[[153 114 110 126]
 [127 126 129 151]] => 129

[[129 148 110 137 106]
 [127 147 107 137 111]
 [126 144 101 136 120]] => 107

[[120 133 119 146]
 [151 142 140 136]] => 140

[[136 138 122 124 107 105 133]
 [126  98 122 150 144 104 150]] => 122

[[124 102 125 108]
 [126 102 128 112]] => 128

[[147 138 135 115 112 147 133]
 [128 144 131 139 104 133 104]
 [120 144 119 150 125 130 125]] => 131
---
[[117 123 118 105 139 121]
 [119 116 121 106 137 123]
 [133 115 146 138 135 136]] ⇒ 138

[[124 117 129 145 128]
 [125 120 129 141 128]
 [120 109 130 157 128]] ⇒ 130

[[139 131 126 139 124 131]
 [126 113 140 114 127 123]
 [122 120 150 125 127 120]] ⇒ 125

[[131 154 124 119 111 148]
 [100 142 134 136 144 137]
 [152 148 156 157 147 119]] ⇒ 157

[[140 126 121 135 142]
 [143 133 132 131 153]
 [119 124 125 127 114]] ⇒ 125

[[127 115 125 123 107 111]
 [114 117 128 139 114 131]
 [135 135  99 129 114 135]] ⇒ 129

[[140 130 122 118]
 [152 140 129 128]
 [136 140 130 122]] ⇒ 140

[[127 120 128 123]
 [106 132 125 141]
 [128 135 129 137]] ⇒ 135
---
[[132 125 148 111 144 148 127]
 [118 141 132 120 156 142 124]
 [119 109 109 108 119 123 124]] ans = 120, 156

[130 129 136 142 127 106 115] ans = 142, 142

[[137 125 120 113 134]
 [120 142 144 124 124]
 [142 121 107 115 132]] ans = 144, 144

[112 104 115 137 126 147 107] ans = 137, 147

[132 105 117 124 122] ans = 117, 132

[[135 146 127 132 127]
 [129 120 118 157 146]
 [124 145 133 145 143]] ans = 118, 157

[105 117 130 142 131] ans = 130, 142

[[140 155 104 147 117 137 116]
 [109 132 143 123 110 156 113]
 [123 134 138 103 137 119 129]] ans = 123, 156
---
[[133 125 133 132 130 135 130]
 [115 147 113 117 106 121 130]] | 133, 130

[111 133 110 132 125 152 134] | 111, 134

[[149 126 108 129 130 121]
 [128 133 140 141 129 144]
 [132 123 134 115 127 112]] | 149, 112

[141 116 157 119 131 145 113] | 141, 113

[147 102 144 141] | 147, 141

[109 151 139 142] | 109, 142

[148 152 101 107 123 121] | 148, 121

[120 128 145 140 150] | 120, 150

[ 98 102 135 144 140] | 98, 140
---
[131 130 123 107 111 103] 131, 103

[140 151 110 136 141] 140, 141

[127  99 129 125 127] 127, 127

[[152 116 130 122 141]
 [127 120 134 124 120]] 152, 120

[[122 131 133 127 150]
 [126 123 127 127 137]] 122, 137

[[108 110 139 118 121 146 109]
 [141 152 105 138 143 107 153]] 108, 153
---
[128 146 150 138 133 128 139] -> 128, 139

[145 144 152 115 116 113] -> 145, 113

[[105 125 131 125]
 [148 139 131 142]
 [153 139 131 142]] -> 105, 142

[143 142 119 100] -> 143, 100

[137 133 120 151 132 136] -> 137, 136

[100 155 107 151 110 148] -> 100, 148

[[122 122 132 120 128 124]
 [119 118 140 114 138 116]
 [135 141 107 142 111 147]] -> 122, 147

[109 156 138 145 141 131] -> 109, 131
---
[[141 137 150 107 134]
 [121 119 117 136 126]
 [130 130 131 123 126]] out 141, 126

[129 134 149 121] out 129, 121

[139 128 112 135 121 143  98] out 139, 98

[ 98 101 139 126] out 98, 126

[139 132 104 114 138 153 126] out 139, 126

[121  99 149 122 120 153 124] out 121, 124

[[117 151 132 141]
 [118 142 149 116]] out 117, 116

[[139 152 111 132 136 113 135]
 [112 106 153 134 122 134 119]] out 139, 119

[136 140 103 154 147 115 122] out 136, 122
---
[[132 140 140 118 135 128 125]
 [133 115 123 142 128 130 127]
 [152 131 125 130 129 146 120]] yields 130

[[140 146 136 140 102 151]
 [124 131 133 116 138 131]
 [126 125 129 134 125 133]] yields 138

[[149 115 110 158]
 [144 127 145 134]
 [115 122 146 109]] yields 145

[[130 126 125 146 129 131]
 [117 139 140 134 121 145]
 [123 106 124 134 108 141]] yields 121

[[156 134 130 101 156]
 [126 127 125 112 126]
 [106 123 117 127 106]] yields 112

[[156 138 151 150 120 113]
 [120 117 116 115 113 114]
 [140 147 143 145 135 134]] yields 113

[[132 103 137 126 149 121]
 [140 116 123 120 132 123]
 [139 143 120 141 112 131]] yields 132

[[ 98 138 108 119]
 [101 115 133 111]
 [103 115 143 119]] yields 133

[[118 106 141 127 152 107]
 [149 154 127 129 114 131]
 [122 107 142 113 133 100]] yields 114
